Here is a tiny trained network, its code and every weight. The questions are about switching its units off for an input and a class, where a switched-off unit gives its printed mean instead of its output.

import numpy as np


def w(rows, s, z=0):
    codes = np.array(rows[::2]) - 128.0
    scale = np.full(codes.shape[1], s)
    scale[-1] = z or s
    return codes * scale


def f(y):
    return np.maximum(y, 0)


def log_softmax(a):
    a = a - a.max(-1, keepdims=True)
    return a - np.log(np.exp(a).sum(-1, keepdims=True))


def net(x, mask):
    res = np.array(x, float).reshape(1, 7) / 4 @ E
    y = f(res @ A[0][:, :-1].T + A[0][:, -1])
    res = res + np.where(mask, y, B[0][:, -1]) @ B[0][:, :-1]
    return log_softmax(res[-1] @ U[:, :-1].T + U[:, -1])


A, B = {}, {}
E = w([
[87,191,66,154,9],'x0',
[131,125,129,132,127],'x1',
[131,123,129,128,125],'x2',
[133,119,132,139,119],'x3',
[127,123,131,134,123],'x4',
[156,195,231,159,139],'x5',
[49,126,99,218,168],'x6',
],0.012)
A[0] = w([
[113,26,154,127,245,113],'neuron 1',
[109,205,184,211,111,254],'neuron 2',
[123,51,108,104,195,180],'neuron 3',
[192,119,109,2,48,76],'neuron 4',
[110,216,203,194,136,49],'neuron 5',
[38,151,33,195,90,85],'neuron 6',
[152,121,119,45,69,241],'neuron 7',
[236,146,234,91,183,137],'neuron 8',
],0.0078,0.0056)
B[0] = w([
[182,221,32,226,54,221],'neuron 1',
[199,144,160,109,201,250],'neuron 2',
[188,184,97,167,150,196],'neuron 3',
[174,177,35,239,54,196],'neuron 4',
[185,210,29,237,43,194],'neuron 5',
[21,46,143,85,117,221],'neuron 6',
[199,178,132,110,193,208],'neuron 7',
[66,44,254,26,189,235],'neuron 8',
],0.0078,0.011)
U = w([
[205,169,119,136,147,81],'0',
[119,165,66,180,85,253],'1',
[15,22,210,2,159,55],'2',
],0.0097,0.0018)

Each question gives the input, the list of numbers given to net, and the class t.
The units are the neurons (one row each of A and B). Each row of codes is followed by its name. A weight is (code - 128) times the scale printed after its matrix; where a second scale follows, it is the last column's (A, B and U).
mask holds one flag per neuron, in row order. A switched-off neuron (its flag False) gives its mean, the last column of its row in B, instead of its output. The means were averaged over made-up inputs and are rounded, as every weight is.
A unit's drop is (log p(t) with every unit on - log p(t) with that unit switched off) / (log p(t) with every unit on - log p(t) with every unit switched off).
The circuit of an input: a set's keep is (log p(t) with only the set's units on - log p(t) with every unit switched off) / (log p(t) with every unit on - log p(t) with every unit switched off). Starting from all 8 units, units are removed one at a time, each time the one whose removal leaves the highest keep (on an exact tie, the one counted first), for as long as the keep stays at least 0.8.
units of the circuit, in order: the units of the circuit, biggest drop first
k most important neurons: the k neurons with the biggest drops, biggest first
drop when u is switched off: that unit's drop, to one decimal
input [-8,-1,-1,2,8,8,-6], class 2: units of the circuit, in order => (neuron 8)
input [-5,3,8,0,-6,1,-3], class 2: 2 most important neurons => (neuron 8; neuron 5)
input [-7,0,-1,7,4,-3,4], class 1: 3 most important neurons => (neuron 1; neuron 2; neuron 7)
input [1,7,-1,-1,3,-1,2], class 2: units of the circuit, in order => (neuron 1; neuron 5)
input [-8,8,-5,-4,0,-3,3], class 1: 2 most important neurons => (neuron 1; neuron 2)
input [-7,-6,4,3,3,1,-5], class 2: 3 most important neurons => (neuron 8; neuron 5; neuron 2)
input [-8,-8,-5,-7,-2,2,-7], class 2: 2 most important neurons => (neuron 8; neuron 5)
input [7,-8,3,-3,5,-4,5], class 2: drop when neuron 6 is switched off => 0.4
input [4,2,8,-7,0,-2,3], class 2: drop when neuron 1 is switched off => 0.2
input [7,2,-7,-5,-5,-6,5], class 2: drop when neuron 6 is switched off => 0.4
